Here is a tiny trained network, its code and every weight. The questions are about switching its units off for an input and a class, where a switched-off unit gives its printed mean instead of its output.

import numpy as np


def w(rows, s, z=0):
    codes = np.array(rows[::2]) - 128.0
    scale = np.full(codes.shape[1], s)
    scale[-1] = z or s
    return codes * scale


def norm(h):
    return h / np.sqrt((h * h).mean(-1, keepdims=True) + 1e-5)


def f(y):
    return y / 2 * (1 + np.tanh(0.7978845608 * (y + 0.044715 * y**3)))


def log_softmax(a):
    a = a - a.max(-1, keepdims=True)
    return a - np.log(np.exp(a).sum(-1, keepdims=True))


def net(x, mask):
    res = np.array(x, float).reshape(1, 3) / 4 @ E
    u = 0
    for l in range(2):
        y = f(norm(res) @ A[l][:, :-1].T + A[l][:, -1])
        res = res + np.where(mask[u : u + 15], y, B[l][:, -1]) @ B[l][:, :-1]
        u += 15
    return log_softmax(norm(res)[-1] @ U[:, :-1].T + U[:, -1])


A, B = {}, {}
E = w([
[213,108,195,105,101],'x0',
[2,160,183,112,80],'x1',
[133,186,194,175,160],'x2',
],0.0076)
A[0] = w([
[198,226,117,237,153,97],'0.n0',
[173,124,66,44,109,149],'0.n1',
[125,86,243,118,177,58],'0.n2',
[180,120,255,113,99,41],'0.n3',
[141,132,104,172,196,101],'0.n4',
[185,100,87,120,96,56],'0.n5',
[76,174,135,223,142,123],'0.n6',
[155,200,250,108,59,38],'0.n7',
[169,142,31,169,131,2],'0.n8',
[191,155,200,180,164,78],'0.n9',
[149,154,58,136,120,28],'0.n10',
[105,177,197,119,107,125],'0.n11',
[220,52,90,178,81,70],'0.n12',
[101,210,169,180,126,158],'0.n13',
[105,194,8,198,87,102],'0.n14',
],0.0099,0.0036)
B[0] = w([
[133,28,193,32,124,250],'0.n0',
[167,159,118,101,43,223],'0.n1',
[23,128,107,170,140,179],'0.n2',
[3,205,115,167,109,244],'0.n3',
[194,124,148,101,169,178],'0.n4',
[157,196,113,157,90,176],'0.n5',
[61,112,205,148,122,229],'0.n6',
[81,254,177,243,157,255],'0.n7',
[109,221,143,84,164,181],'0.n8',
[179,29,69,147,202,227],'0.n9',
[80,202,66,56,157,136],'0.n10',
[122,213,191,83,134,213],'0.n11',
[188,177,148,187,111,249],'0.n12',
[81,214,226,205,239,240],'0.n13',
[69,113,133,102,143,234],'0.n14',
],0.007,0.0043)
A[1] = w([
[118,184,250,162,104,70],'1.n0',
[38,189,68,154,77,142],'1.n1',
[200,189,23,161,152,134],'1.n2',
[121,194,32,97,108,87],'1.n3',
[168,152,41,240,155,72],'1.n4',
[196,138,93,141,43,156],'1.n5',
[208,134,190,253,89,102],'1.n6',
[56,100,62,162,118,25],'1.n7',
[178,100,138,196,47,118],'1.n8',
[134,81,36,61,110,118],'1.n9',
[71,50,140,205,111,148],'1.n10',
[86,128,117,143,136,82],'1.n11',
[102,158,89,122,72,3],'1.n12',
[90,48,136,119,148,178],'1.n13',
[137,28,112,38,130,91],'1.n14',
],0.012,0.0045)
B[1] = w([
[76,136,223,186,132,247],'1.n0',
[185,59,146,91,197,253],'1.n1',
[143,151,230,83,114,209],'1.n2',
[155,165,197,250,128,177],'1.n3',
[101,245,148,61,31,157],'1.n4',
[120,109,46,24,56,207],'1.n5',
[62,54,157,107,120,211],'1.n6',
[145,113,106,119,220,147],'1.n7',
[58,18,172,30,92,164],'1.n8',
[30,125,148,247,124,180],'1.n9',
[155,234,161,69,154,180],'1.n10',
[107,134,93,92,187,146],'1.n11',
[150,54,113,153,146,135],'1.n12',
[171,254,98,107,71,170],'1.n13',
[120,116,106,212,107,156],'1.n14',
],0.0078,0.0074)
U = w([
[49,177,225,185,183,182],'0',
[169,62,175,43,27,166],'1',
[83,142,66,12,202,106],'2',
[76,99,57,144,44,85],'3',
[190,251,128,138,49,106],'4',
[244,70,165,139,193,129],'5',
[112,87,47,252,165,113],'6',
[168,108,100,164,117,1],'7',
],0.017,0.009)

Each question gives the input, the list of numbers given to net, and the class t.
The units are the neurons (one row each of A and B). Each row of codes is followed by its name. A weight is (code - 128) times the scale printed after its matrix; where a second scale follows, it is the last column's (A, B and U).
mask holds one flag per neuron, layer by layer. A switched-off neuron (its flag False) gives its mean, the last column of its row in B, instead of its output. The means were averaged over made-up inputs and are rounded, as every weight is.
A unit's drop is (log p(t) with every unit on - log p(t) with that unit switched off) / (log p(t) with every unit on - log p(t) with every unit switched off).
unit that matters most: the unit with the biggest drop
k most important neurons: the k neurons with the biggest drops, biggest first
k most important neurons of layer l: the k neurons of layer l with the biggest drops, biggest first
drop of u: that unit's drop, to one decimal
input [-2,8,-8], class 6: 4 most important neurons : (0.n13, 0.n7, 1.n9, 1.n14)
input [-3,-8,5], class 5: unit that matters most : 0.n0
input [0,6,-6], class 3: 2 most important neurons : (0.n7, 0.n13)
input [-2,5,-6], class 6: 3 most important neurons of layer 0 : (0.n13, 0.n7, 0.n6)
input [-2,-7,-3], class 4: 2 most important neurons : (0.n8, 0.n10)
input [-7,7,-7], class 2: 2 most important neurons : (1.n0, 1.n1)
input [-3,-4,1], class 5: 4 most important neurons : (0.n4, 0.n8, 1.n0, 0.n3)
input [-1,5,-7], class 6: 2 most important neurons of layer 1 : (1.n9, 1.n14)
input [5,-5,5], class 1: 2 most important neurons of layer 0 : (0.n13, 0.n9)
input [4,4,-8], class 3: 2 most important neurons : (0.n7, 1.n9)
input [-4,8,-4], class 2: 2 most important neurons of layer 0 : (0.n7, 0.n12)
input [-2,0,-6], class 6: 2 most important neurons of layer 1 : (1.n9, 1.n3)
input [-5,6,-4], class 2: 2 most important neurons : (0.n7, 1.n0)
input [-3,3,-6], class 6: most important neuron : (0.n13)
input [0,-6,4], class 5: drop of 0.n0 : 0.5
input [-6,-2,-5], class 6: drop of 0.n7 : 0.3
input [7,-3,-1], class 1: drop of 1.n10 : 0.0
input [1,-8,-6], class 1: drop of 1.n5 : 0.1
